Below is a small trained network, with its code and all its weights. Each question gives an input and a class and asks what happens when units are switched off, that is, made to give their printed mean instead of their output.

import numpy as np


def w(rows, s, z=0):
    codes = np.array(rows[::2]) - 128.0
    scale = np.full(codes.shape[1], s)
    scale[-1] = z or s
    return codes * scale


def norm(h):
    return h / np.sqrt((h * h).mean(-1, keepdims=True) + 1e-5)


def f(y):
    return np.maximum(y, 0)


def log_softmax(a):
    a = a - a.max(-1, keepdims=True)
    return a - np.log(np.exp(a).sum(-1, keepdims=True))


def net(x, mask):
    res = np.array(x, float).reshape(1, 5) / 4 @ E
    u = 0
    for l in range(2):
        y = f(norm(res) @ A[l][:, :-1].T + A[l][:, -1])
        res = res + np.where(mask[u : u + 7], y, B[l][:, -1]) @ B[l][:, :-1]
        u += 7
    return log_softmax(norm(res)[-1] @ U[:, :-1].T + U[:, -1])


A, B = {}, {}
E = w([
[193,191,123],'x0',
[65,254,204],'x1',
[209,148,190],'x2',
[119,207,99],'x3',
[134,166,95],'x4',
],0.0054)
A[0] = w([
[176,161,45,206],'0.n0',
[147,150,249,151],'0.n1',
[131,191,47,254],'0.n2',
[81,183,103,129],'0.n3',
[165,154,179,148],'0.n4',
[202,116,81,170],'0.n5',
[191,160,75,240],'0.n6',
],0.011,0.0036)
B[0] = w([
[153,146,241,233],'0.n0',
[243,151,58,235],'0.n1',
[5,108,224,255],'0.n2',
[13,55,146,198],'0.n3',
[221,214,142,198],'0.n4',
[254,53,187,225],'0.n5',
[39,33,185,245],'0.n6',
],0.0058,0.0052)
A[1] = w([
[245,173,129,34],'1.n0',
[184,178,182,176],'1.n1',
[255,141,160,229],'1.n2',
[133,3,200,198],'1.n3',
[21,151,136,135],'1.n4',
[111,162,81,6],'1.n5',
[128,89,86,98],'1.n6',
],0.0077,0.0018)
B[1] = w([
[144,189,234,173],'1.n0',
[190,249,115,184],'1.n1',
[205,162,33,217],'1.n2',
[201,4,76,254],'1.n3',
[69,79,93,181],'1.n4',
[137,144,55,128],'1.n5',
[144,86,105,142],'1.n6',
],0.0049,0.0074)
U = w([
[84,84,81,120],'0',
[145,219,130,253],'1',
[5,157,184,2],'2',
[128,90,166,101],'3',
],0.015,0.0012)

Each question gives the input, the list of numbers given to net, and the class t.
The units are the neurons (one row each of A and B). Each row of codes is followed by its name. A weight is (code - 128) times the scale printed after its matrix; where a second scale follows, it is the last column's (A, B and U).
mask holds one flag per neuron, layer by layer. A switched-off neuron (its flag False) gives its mean, the last column of its row in B, instead of its output. The means were averaged over made-up inputs and are rounded, as every weight is.
A unit's drop is (log p(t) with every unit on - log p(t) with that unit switched off) / (log p(t) with every unit on - log p(t) with every unit switched off).
The circuit of an input: a set's keep is (log p(t) with only the set's units on - log p(t) with every unit switched off) / (log p(t) with every unit on - log p(t) with every unit switched off). Starting from the 12 units with the biggest drops (on a tie, the unit counted first), units are removed one at a time, each time the one whose removal leaves the highest keep (on an exact tie, the one counted first), for as long as the keep stays at least 0.8.
circuit, biggest first: the units of the circuit, biggest drop first
most important unit: the unit with the biggest drop
top k neurons: the k neurons with the biggest drops, biggest first
drop when u is switched off: that unit's drop, to one decimal
input [-4,4,-3,0,-7], class 0: most important unit => 0.n2
input [1,7,4,5,6], class 2: circuit, biggest first => 0.n2, 0.n3
input [0,-3,-7,-1,5], class 2: circuit, biggest first => 0.n2, 0.n1
input [5,0,1,-7,4], class 1: circuit, biggest first => 0.n4, 1.n1
input [6,7,0,6,7], class 2: circuit, biggest first => 0.n2, 0.n3
input [-8,7,2,-8,6], class 1: top 3 neurons => 0.n1, 0.n6, 0.n2
input [-2,2,1,6,-7], class 1: top 2 neurons => 0.n6, 0.n1
input [-6,3,1,-5,5], class 0: top 3 neurons => 0.n4, 0.n0, 0.n5
input [-3,6,-3,-2,-7], class 0: top 3 neurons => 0.n4, 0.n0, 1.n4
input [-5,-3,5,0,-8], class 1: top 2 neurons => 0.n6, 0.n2
input [-3,2,4,-6,-8], class 1: top 2 neurons => 0.n1, 0.n6
input [4,5,-2,6,-5], class 2: drop when 0.n3 is switched off => 0.2
input [4,-1,2,-2,-3], class 1: drop when 0.n4 is switched off => 0.2
input [3,-2,-1,8,7], class 2: circuit, biggest first => 0.n2
input [-5,-2,-2,7,0], class 2: drop when 0.n2 is switched off => 0.1
